How the items are linked:
ψ: z5->z486, z394->z110, z376->z697, z837->z222, z790->z237, z826->z841, z468->z638, z344->z686, z562->z179, z159->z560, z208->z874, z683->z719, z874->z208, z697->z376, z607->z831, z766->z749, z969->z919, z861->z566, z237->z790, z841->z826, z919->z969, z450->z196, z831->z607, z110->z394, z680->z404, z183->z712, z429->z503, z812->z649, z222->z837, z719->z683, z325->z134, z216->z311, z806->z300, z134->z325, z311->z216, z976->z653, z486->z5, z178->z604, z847->z885, z649->z812, z749->z766, z196->z450, z686->z344, z221->z904, z604->z178, z904->z221, z24->z23, z404->z680, z653->z976, z712->z183, z638->z468, z116->z303, z782->z38, z179->z562, z38->z782, z503->z429, z885->z847, z23->z24, z560->z159, z300->z806, z566->z861, z303->z116
ω: z394->z782, z376->z450, z837->z638, z790->z221, z826->z178, z468->z222, z344->z159, z562->z847, z159->z344, z208->z969, z683->z749, z874->z919, z697->z196, z607->z653, z766->z719, z969->z208, z861->z183, z237->z904, z841->z604, z919->z874, z450->z376, z831->z976, z110->z38, z680->z429, z183->z861, z429->z680, z812->z134, z222->z468, z719->z766, z325->z649, z216->z23, z806->z303, z134->z812, z622->z486, z311->z24, z976->z831, z486->z622, z178->z826, z847->z562, z649->z325, z749->z683, z196->z697, z686->z560, z221->z790, z604->z841, z904->z237, z24->z311, z404->z503, z653->z607, z712->z566, z638->z837, z116->z300, z782->z394, z179->z885, z38->z110, z503->z404, z885->z179, z23->z216, z560->z686, z300->z116, z566->z712, z303->z806
η: z5->z300, z394->z697, z376->z110, z837->z178, z790->z562, z826->z638, z468->z841, z344->z23, z562->z790, z159->z216, z208->z719, z683->z874, z874->z683, z697->z394, z607->z712, z766->z969, z969->z766, z861->z976, z237->z179, z841->z468, z919->z749, z450->z38, z831->z183, z110->z376, z680->z134, z183->z831, z429->z812, z812->z429, z222->z604, z719->z208, z325->z404, z216->z159, z806->z486, z134->z680, z622->z303, z311->z560, z976->z861, z486->z806, z178->z837, z847->z221, z649->z503, z749->z919, z196->z782, z686->z24, z221->z847, z604->z222, z904->z885, z24->z686, z404->z325, z653->z566, z712->z607, z638->z826, z782->z196, z179->z237, z38->z450, z503->z649, z885->z904, z23->z344, z560->z311, z300->z5, z566->z653, z303->z622
α: z5->z653, z394->z919, z376->z766, z837->z24, z790->z649, z826->z560, z468->z216, z344->z604, z562->z503, z159->z841, z208->z38, z683->z196, z874->z782, z697->z749, z766->z376, z969->z110, z861->z806, z237->z812, z841->z159, z919->z394, z450->z719, z831->z622, z110->z969, z680->z885, z183->z303, z429->z179, z812->z237, z222->z23, z719->z450, z325->z221, z216->z468, z806->z861, z134->z904, z622->z831, z311->z638, z976->z486, z486->z976, z178->z686, z847->z404, z649->z790, z749->z697, z196->z683, z686->z178, z221->z325, z604->z344, z904->z134, z24->z837, z404->z847, z653->z5, z712->z116, z638->z311, z116->z712, z782->z874, z179->z429, z38->z208, z503->z562, z885->z680, z23->z222, z560->z826, z300->z566, z566->z300, z303->z183
κ: z5->z404, z394->z638, z376->z841, z837->z782, z790->z712, z826->z697, z468->z110, z344->z719, z562->z607, z159->z766, z208->z23, z683->z686, z874->z24, z697->z826, z607->z562, z766->z159, z969->z216, z861->z904, z237->z183, z841->z376, z919->z311, z450->z604, z831->z179, z110->z468, z680->z486, z183->z237, z429->z622, z812->z303, z222->z38, z719->z344, z325->z300, z216->z969, z806->z134, z134->z806, z622->z429, z311->z919, z976->z885, z486->z680, z178->z196, z847->z653, z649->z116, z749->z560, z196->z178, z686->z683, z221->z566, z604->z450, z904->z861, z24->z874, z404->z5, z653->z847, z712->z790, z638->z394, z116->z649, z782->z837, z179->z831, z38->z222, z885->z976, z23->z208, z560->z749, z300->z325, z566->z221, z303->z812
γ: z5->z766, z394->z861, z376->z653, z837->z237, z790->z222, z826->z885, z468->z221, z344->z503, z562->z604, z159->z404, z208->z116, z683->z622, z874->z303, z697->z976, z607->z450, z766->z5, z969->z300, z861->z394, z237->z837, z841->z847, z919->z806, z450->z607, z831->z196, z110->z566, z680->z560, z183->z782, z429->z686, z812->z24, z222->z790, z325->z216, z216->z325, z806->z919, z134->z311, z622->z683, z311->z134, z976->z697, z486->z749, z178->z179, z847->z841, z649->z23, z749->z486, z196->z831, z686->z429, z221->z468, z604->z562, z904->z638, z24->z812, z404->z159, z653->z376, z712->z38, z638->z904, z116->z208, z782->z183, z179->z178, z38->z712, z503->z344, z885->z826, z23->z649, z560->z680, z300->z969, z566->z110, z303->z874

The rows follow the links: the fewer symbols apart two items are, the more alike their rows tend to be.

Each row is also shifted at random along 9 hidden directions that mean nothing.

Some items, each with a row of numbers:
z5	[0, 20, -34, 3, 4, 19, 10, -34, -22, -41, 21, -3, 38, -30, -35, 30, 7, -51, 27, 9, -66, -16, -17, 27, 26, 12, -61, -3, -21, 10, 59, -22, -5, 14, -16, 16, -20, 39, 3, 4, -28, -34, 30, 66, -21, -35, 13, 23, 24, -29, 33, 29, 61, 21, -28, 2, 46, -16, -21, 18, 57, 4, 13, -43, -41, 21, 27, 4]
z697	[-6, -25, 19, 12, 5, 4, -28, 4, -32, -29, -30, 31, 37, 23, -2, -20, 15, -8, -7, 49, 16, -26, -15, 8, -56, -30, 48, 5, -9, -26, -3, 16, -6, 7, -12, -5, -69, -39, 24, -18, -6, 39, 22, 3, -17, -4, -26, 8, -44, 39, -17, -25, -10, -11, -24, 17, -6, -8, 70, -36, 7, 5, -4, 8, 4, 9, -55, -12]
z303	[6, 17, 17, 11, -15, -6, 25, -13, -26, -16, 9, 13, 21, -6, 44, -7, -17, 35, 16, 15, 33, 4, 2, 36, 28, 8, 5, 7, 14, -30, 7, -52, -49, -12, -27, 18, -56, 18, -19, -31, 27, 62, 69, -13, 5, -40, -23, -14, 37, 8, -50, 5, 51, 31, -58, -16, 2, -41, 1, -12, 27, -9, -17, 27, -46, 15, -47, 28]
z790	[-8, 5, 7, 18, 26, 2, -8, 16, -23, -11, 45, -46, 22, -22, 8, 26, -4, 37, 16, -4, 16, 12, 2, 8, -10, -23, -32, -11, 43, -37, 10, -13, -2, 10, -49, -53, 17, 41, 9, -17, 11, 24, 28, 32, 8, 30, -1, 10, 5, -28, -17, -32, 44, 67, 20, -7, 1, -25, -54, -5, 14, -5, -2, 26, 27, -14, 111, -11]
z38	[-18, -11, -24, 7, 19, 5, 0, 0, 10, -10, -6, -16, 47, 17, -33, 52, 34, 6, 0, 18, 17, -7, 6, 17, -1, -15, -7, 8, 8, -7, 41, 0, 30, -20, -27, -8, 4, -18, 5, -34, 8, 17, -31, -8, 0, 7, 7, -5, -7, -12, -2, 17, 26, 14, 3, 33, -21, 13, -1, -20, 2, -7, -34, 20, 16, 1, 29, 15]
z566	[-51, -24, -8, 15, 6, 24, -9, -5, -2, -15, 25, -3, 30, -23, -48, 38, 33, -12, 11, 9, -34, -20, -8, -24, 7, 3, -32, -4, -21, -4, 28, -22, 3, 34, -31, -18, 4, -23, 26, 1, 0, -64, -34, 22, -22, 43, 6, 11, 8, -19, 25, 4, 13, 10, 2, -15, -3, -4, -9, 9, 24, -2, -20, 26, 12, 33, 81, 7]
z919	[-14, 23, -18, 2, -25, -8, -7, -5, -27, 6, -15, 16, -12, -28, 24, 7, 14, 61, 7, -17, -13, 13, 7, -6, -9, -38, -35, -18, -59, -3, -16, 0, 15, -6, -13, 67, 37, 54, -36, -23, -5, 5, -28, -8, -20, -9, -3, -2, -36, 10, -3, 13, 75, 55, -26, 9, -11, 8, 7, -20, 38, 6, -18, -66, -6, 16, 9, -41]
z766	[17, -20, -23, -5, -6, 14, -1, -2, 58, 33, -42, 29, 5, 19, -27, -2, 18, -69, -9, -4, 46, -21, 34, 4, -43, -20, -22, -7, -4, 31, 24, 3, -5, 1, 81, 12, 45, -15, -8, -28, -17, -6, 6, 7, -1, 13, 49, -5, -12, -23, 71, 14, -46, -32, 60, 26, 45, 31, 13, 3, -44, 22, 9, 5, 13, -11, 39, -6]
z344	[20, 6, -19, -9, 16, -21, 0, -53, -3, 25, 21, -58, 32, 34, -22, -19, -33, -11, -7, 20, -7, 2, -16, 46, 3, 8, -28, -13, 9, -9, 9, 46, 20, -16, -21, 28, -32, 19, 16, 2, -40, -26, 0, 28, -13, -4, 19, 11, -8, -41, -25, 29, -45, 16, 14, 68, 16, 12, -7, -31, 18, -19, 38, -21, 3, -57, 46, -50]
z429	[15, 18, 13, -22, -15, 0, 12, -16, -12, 14, 34, -7, 4, 17, -8, -23, -39, -2, 14, -3, -2, -21, 10, 13, -1, 14, -6, 15, 3, -27, 8, 2, 7, 7, -2, 22, -24, -5, 23, 38, -2, -50, 3, 6, -19, -37, -25, -18, 16, -20, -41, -9, -47, -23, 19, 18, -17, 10, 26, -17, 28, -20, 29, -8, -18, -9, -15, -3]
z874	[-11, -2, 8, -3, -16, -7, 22, 21, -36, -26, -35, 9, -22, 32, 34, -31, -9, 51, 15, -4, 72, 4, 4, 11, 5, 1, 65, -14, -8, -7, -48, -37, -1, -20, -34, 33, -31, -31, -39, -21, 31, 57, -2, -39, -12, 9, -51, -37, -7, 20, -60, -27, -21, 23, -32, -1, -51, 5, 24, -43, 23, -2, -22, 19, -21, 21, -63, 21]
z300	[2, 21, -17, 18, -15, 9, 17, 47, 13, 2, 11, 10, 17, -11, 7, 29, -22, 9, 55, -22, 25, 34, 21, 0, -47, -75, -45, -11, -9, 39, -22, -28, -49, 18, 30, -12, 90, 60, -43, -22, 41, 7, 33, 20, -4, 29, 33, -21, -13, -5, 35, -21, 37, 14, 37, -27, 8, -12, -15, 4, -13, 6, 6, -10, 21, 13, 65, -29]
z468	[-3, -9, -19, 13, 29, -2, -30, 31, 35, 3, -32, -23, 16, 0, 36, 26, 33, -25, -15, 25, 4, 7, -20, -26, 18, -3, 16, 18, 5, 66, 60, 2, -9, 14, 2, -17, 30, -31, 23, -31, -3, 52, 23, 1, 36, 13, 31, 10, -13, -17, 39, 0, 61, 0, -5, -31, 32, -27, -32, 16, -46, 13, -9, -1, 32, -19, -28, 43]
z178	[20, -6, 17, -17, 7, -12, -22, -20, 0, 2, 22, 12, 11, -12, 19, -8, -5, -34, -31, -7, -45, 29, -31, 21, 25, 12, 18, -25, 27, -31, 22, 22, 12, -19, -15, -54, 34, -12, -17, 19, -19, -5, 41, -19, 13, 4, 17, 26, -34, -5, 41, -6, -8, -14, 5, -8, 41, -25, -6, 18, -33, 6, 0, -63, 28, -17, 5, -13]
z110	[-25, 1, -31, -12, 13, 15, -12, 1, 18, 19, 3, 8, -15, 12, -10, 46, 46, 5, 22, -27, -36, 28, 12, -5, 31, 97, 19, -42, -3, -1, 17, -1, 47, -43, -41, -20, -15, -27, -42, -5, -5, 11, -32, -14, 2, 44, 4, 41, 39, 13, 43, 35, -16, 0, -39, 9, -8, 32, -33, 60, 3, 31, -21, 50, 16, 12, 13, 8]
z450	[-20, -17, -2, 2, 14, -7, 1, -33, 3, -4, 4, 0, 36, -18, -39, 6, 40, -47, -16, 28, -15, -22, -20, 21, -6, -6, -33, 22, -6, -11, 17, 31, 3, -29, -13, -2, -15, -16, 23, -19, -35, 13, -36, 17, -14, -25, -1, 10, -13, -4, -19, 13, 34, -6, -12, 26, -7, 24, 48, -14, -2, 14, 21, 8, 6, -9, 1, 17]
z116	[-18, 12, -15, 8, 18, 2, 39, -28, 11, 11, 39, -23, 49, 32, -40, 29, -29, -3, 30, 32, 13, -30, 46, 44, -54, -48, -31, 1, -10, 1, 24, 4, -5, 36, 1, 23, 15, 31, 27, -15, 4, -48, -2, 36, -25, -13, 3, -33, -8, -37, -10, 16, -17, 24, 12, 47, -33, 31, 7, -64, 45, -24, -21, 5, 1, -17, 61, -38]
z969	[-30, 19, -56, 6, 9, 8, 23, -19, 17, 35, -12, 2, -41, -23, 5, 9, 14, 27, 1, -68, -4, 0, 2, -18, 42, 15, -41, -31, -37, 43, -16, -23, 12, -29, 8, 53, 26, 19, -7, -3, 5, -19, -45, -13, -17, 4, 2, 18, 39, -12, -2, 51, 35, 33, -14, 3, -24, 22, -20, 41, 16, 16, -2, -2, -27, 15, 8, 5]
z653	[-13, -16, 11, 13, 3, 1, -10, 50, -21, -17, -4, 9, 15, -4, -37, -15, 4, -3, 14, -7, 15, 5, 2, -25, -50, -40, 8, -20, -3, -6, -83, 6, -23, 11, -24, -41, -28, -9, 0, 1, 17, 33, -3, 39, -51, 26, -35, 4, -50, 34, -42, -61, -21, 13, 19, -29, -28, -10, 33, -11, 16, 17, 20, 19, 23, 19, -6, -44]
z23	[-23, -2, -8, -29, 2, -9, 16, 16, 10, 1, 6, -46, 31, -19, 5, 10, -28, -8, -3, 15, -18, 1, -15, 20, 6, -16, 5, 3, -25, 12, 39, -10, 14, -14, -24, 12, 37, -7, -3, -29, 2, -10, -4, -1, 25, -4, 19, -13, -25, -24, -3, 18, 61, 57, 9, -2, 3, -14, -13, -24, 37, -22, -14, -65, 10, -17, -16, 28]
z812	[2, 17, 19, -24, -1, 28, 3, 15, 6, -31, 40, -4, 58, 32, -46, 18, -42, -31, 46, 18, -81, -43, -9, 13, 14, 18, 41, 27, -7, -21, 105, -47, 67, 62, -25, -21, 4, -41, 14, 35, 30, -122, -54, -17, -38, 7, 13, -35, 14, -7, 45, 3, -36, -38, 49, -9, -5, 53, -6, -27, 19, -51, -42, -18, 15, 29, 42, 45]
z607	[16, -18, 20, -5, 22, 4, 7, -8, -18, 13, 9, 3, -54, -35, 10, -24, 29, -17, -17, -7, 11, 19, -5, 38, 1, 32, 44, -43, 41, -26, -97, 5, -31, -70, -19, -46, -46, -17, -51, -24, -11, 133, 63, -8, 18, -36, -32, 41, 17, 27, -50, -18, -21, 37, -56, -43, 8, -53, -16, 15, 14, 38, 1, -2, 1, -3, -145, -14]
z976	[0, -18, 22, 17, -8, -7, -11, 1, -1, -3, -9, 50, 4, -34, -17, 6, 37, -23, -24, 42, 16, -1, 3, -12, -45, -46, -9, 2, 0, -18, -14, 31, -31, 13, 22, -37, 11, 3, -4, 20, -11, 16, 8, 22, -13, -1, 3, 22, -37, 24, 22, -44, 15, -7, -11, -3, 38, -22, 14, -22, -15, 11, -11, -2, 15, 8, 8, -23]
z134	[24, 43, 5, -6, -12, -3, 6, 23, -33, -17, 29, -10, 2, -2, 33, 20, -8, 29, 39, 4, -23, 10, 12, 21, 1, 5, 14, -24, 0, -25, 22, -20, 9, 33, -31, 23, -6, 49, -18, 22, 2, 16, 37, 19, 9, -7, 4, -12, -10, 1, 32, -27, 26, 19, -22, -18, 6, -23, -27, -9, 35, -14, -24, -18, -4, 4, -3, -5]
z237	[-13, 4, 30, -2, 14, 3, 0, -10, 35, -9, 26, -3, -8, -8, 5, 24, 9, 5, -36, 26, -2, -18, 44, -4, 26, 29, -9, 41, 45, 3, 81, 0, 17, 16, 18, 10, 15, -7, 11, 12, -19, -19, -38, -24, 32, -6, 19, -9, 16, -12, 24, 1, 17, -28, -6, -4, 14, 22, -24, -4, -36, -14, -37, 22, -26, -11, 17, 71]

From each start, follow one symbol. Which item do you reach?
Answer with the item's name.
[7, -4, 5, -21, -17, 27, -1, 28, 17, -47, -44, 46, 54, 6, -19, -9, -12, -50, 10, 3, -9, -17, -30, 7, -8, -2, 1, 13, -20, 12, 68, -21, 31, 21, 10, -14, -3, -46, 0, 5, 11, -49, -21, 9, -40, 16, 30, 7, -13, 0, 49, -25, -9, -19, 25, 4, 45, 30, 47, 8, -16, 5, -17, -18, -6, 44, 36, 62]
η
z919
[14, 19, -15, 7, -9, 0, 0, 19, 4, 27, 24, -13, -14, 30, 27, 9, -19, 30, 14, 19, 27, -5, 57, 6, -38, -19, -12, -11, 17, 24, 9, -4, -20, 38, 33, 10, 25, 34, -4, 11, -3, 14, 38, 28, 37, 16, 21, -22, 10, -21, 8, -8, -28, 19, 23, 20, 1, -14, -47, -11, -1, -4, -18, 9, 10, -26, 32, -34]
γ
z216
[31, -13, 50, 7, 3, 17, -9, 48, 2, -34, -4, 2, -4, -10, 15, -20, 7, -21, -18, 15, 15, 27, 11, 20, 6, 35, 49, 16, 52, -15, 13, 6, -11, -6, -9, -84, -7, -38, -30, 13, 7, 50, 19, -17, 35, -5, -21, -6, -20, 2, 7, -90, -2, -11, 0, -43, 28, 7, 10, -11, -28, 16, 16, 27, 2, -5, -48, 76]
α
z429
[10, -16, -33, 10, 5, -5, -6, 29, -9, 4, -37, -26, 10, 39, -3, -32, -26, 7, 24, -12, 61, -20, -7, 5, -57, -13, 30, 12, -7, 21, -48, 25, 3, 23, 5, 22, -40, -34, 24, -21, -10, 6, -18, 50, -28, 38, -17, -8, -10, -17, -39, -30, -63, 4, 41, 38, -5, 30, 45, -15, 4, -9, 64, 44, -11, -46, 3, 0]
ω
z344
[7, 16, 12, -5, 1, -8, -7, 5, 6, 0, 7, 0, -18, -17, 42, 11, 25, 40, -37, 7, 11, 45, 8, -11, 44, 14, -13, -1, 27, 6, 16, 7, 25, -14, 3, -9, 46, 19, -31, 1, -9, 10, -2, -43, 57, 10, 21, 6, 3, -6, 22, -1, 47, -4, -5, -4, 4, -7, -33, 26, -43, 8, -23, -23, 4, 1, 35, 9]
ψ
z222
[-8, -11, -1, 33, 19, 8, -26, 37, -7, -14, 22, -26, 45, -7, 7, 33, 21, -4, 3, 29, 9, 9, 0, -2, -38, -55, -3, -28, 12, -3, 17, 5, -21, 55, -26, -57, 26, 28, 5, -31, 8, 40, 42, 37, 13, 26, 23, 8, -34, -7, 17, -48, 54, 38, 23, -12, 31, -49, -35, -11, 13, -5, -34, -8, 45, -20, 32, -6]
η
z847
[-4, 3, -44, -16, 13, 19, 12, 30, 49, 26, -29, -5, -35, 5, 33, 2, 15, -1, -8, -15, 14, -6, 6, -21, 7, 13, 41, -5, -8, 59, 21, 11, 14, 13, 33, 18, 53, -20, -6, -36, 15, -7, -31, -8, 34, 7, 14, -18, -5, -8, 56, 21, 12, -17, 16, -12, 3, 16, -30, 6, -12, 1, -14, -12, 19, -9, -42, 24]
α
z468
[-30, -12, -5, 8, 21, 8, -8, 18, 4, -19, -17, -47, -3, 13, -9, -1, -9, 21, 11, -22, -11, 11, -26, -17, 50, 47, 13, 21, -7, 4, 16, -7, 41, -7, -47, -38, -24, -47, 32, -9, 25, -23, -32, -13, 9, 42, -16, 6, 31, -6, -29, 13, -16, 7, 18, -15, -51, 8, -16, 42, -22, 0, 9, 39, 14, 8, 31, 55]
α
z23
[25, -18, 6, 32, -12, -9, -33, -2, -1, 13, -24, 25, -14, 15, 15, -32, 14, 27, -17, -9, 19, 0, -13, -41, 2, 22, 0, 29, 2, 8, -14, 37, -3, 8, 24, 19, -35, -5, 43, 31, -27, 9, -28, 6, 12, 8, -19, 30, -10, 22, -38, -1, -19, -27, 2, 26, -12, 20, 33, 4, -35, 7, 34, 27, -23, -16, 3, -5]
ψ
z841
[13, 11, -27, -33, -18, 10, -15, 10, 21, 4, -29, 22, -19, 8, 54, -9, -7, -9, -12, 2, -19, -1, -6, -28, 21, 10, 36, 2, -19, 25, 32, -12, 29, 4, 25, 16, 25, -11, -8, -10, 5, -42, -10, -42, 14, 7, 23, -14, -3, 6, 46, 21, -7, -11, 17, -22, 24, -9, -13, 16, -36, -19, -25, -47, 7, -9, -34, 2]
η
z560
[-13, -1, -5, -22, 16, 20, -1, -12, -3, 8, 0, 22, -11, 2, -14, 37, 44, 4, -9, 6, -32, 32, 21, 4, 5, 9, 16, -48, 15, -29, 48, -6, 41, -32, -14, -28, 61, 13, -61, 6, -2, 12, -24, -50, 12, 7, 30, -1, -2, 16, 57, 20, 26, 2, -51, 15, 9, 10, -8, -10, 16, 10, -39, -28, 37, 30, 42, -2]
ω
z394
[38, -2, -18, -16, -8, -2, -15, -7, -7, -13, -37, 10, -9, -6, 28, -25, 0, -8, -9, -8, 1, 8, -32, -4, 10, 36, 21, -20, 10, 19, 49, 1, -6, 9, -13, 40, -40, -2, -10, -10, -46, 17, 17, -12, 12, -3, -17, 12, 3, -1, 16, -19, 15, 5, -30, 2, 55, -8, 22, 16, 8, 12, 20, -8, -17, -4, -37, 44]
α
z826
[-13, 4, -12, -24, -11, -14, 8, 7, 2, 1, 20, -22, 30, 12, 23, 0, -28, 1, -7, 23, -19, -10, -4, 24, -5, -54, 12, -9, -25, -12, 23, -20, 28, 4, -8, 13, 51, -4, -16, -18, 16, -34, 18, -35, 1, 8, 27, -16, -44, 1, 3, 25, -9, 13, 34, 19, -2, -21, -9, -39, 9, -33, -41, -70, 22, -19, 18, -48]
γ
z812
[-15, -19, -2, 12, -9, -4, -16, 17, -21, -30, -35, 28, 25, 10, 30, -3, 26, 5, -15, 26, -1, -14, -35, -24, -20, -55, 0, 3, -34, -2, 2, 2, 2, 7, -21, 14, -34, 1, 33, -26, 33, 6, 14, -17, -19, 9, -18, -6, -42, 35, -35, 17, 60, 20, -38, 6, -23, -42, 17, -45, 8, -8, -61, -4, 1, 9, -23, -37]
ω
z782
[-21, -3, -20, -19, 3, 9, 25, 47, -12, -28, -18, -16, 3, 1, -25, 11, 11, 0, 15, -24, 5, -2, -5, -7, 8, -9, 15, -2, -29, 8, -6, -35, 32, -17, -21, -13, 45, -35, -8, -33, 47, -17, -41, -15, -31, 14, 6, -21, -1, -6, 7, 3, 4, 26, 6, -22, -21, 30, 19, -7, 33, -11, 1, -3, 9, 29, -5, 56]
η
z719
[36, 18, 8, -7, -26, 5, 4, 22, 16, -10, 1, 38, 5, -17, 5, 14, 12, -56, 13, 10, 2, 22, 32, 18, -56, -54, -10, -29, 1, -17, 21, -18, -35, 9, 30, -12, 66, 45, -60, 1, -4, 43, 87, 14, 1, -19, 50, -15, -19, 14, 70, -29, 31, -6, -10, -10, 66, -31, 8, -26, 15, 9, -28, -60, 10, 11, -20, -38]
α
z976
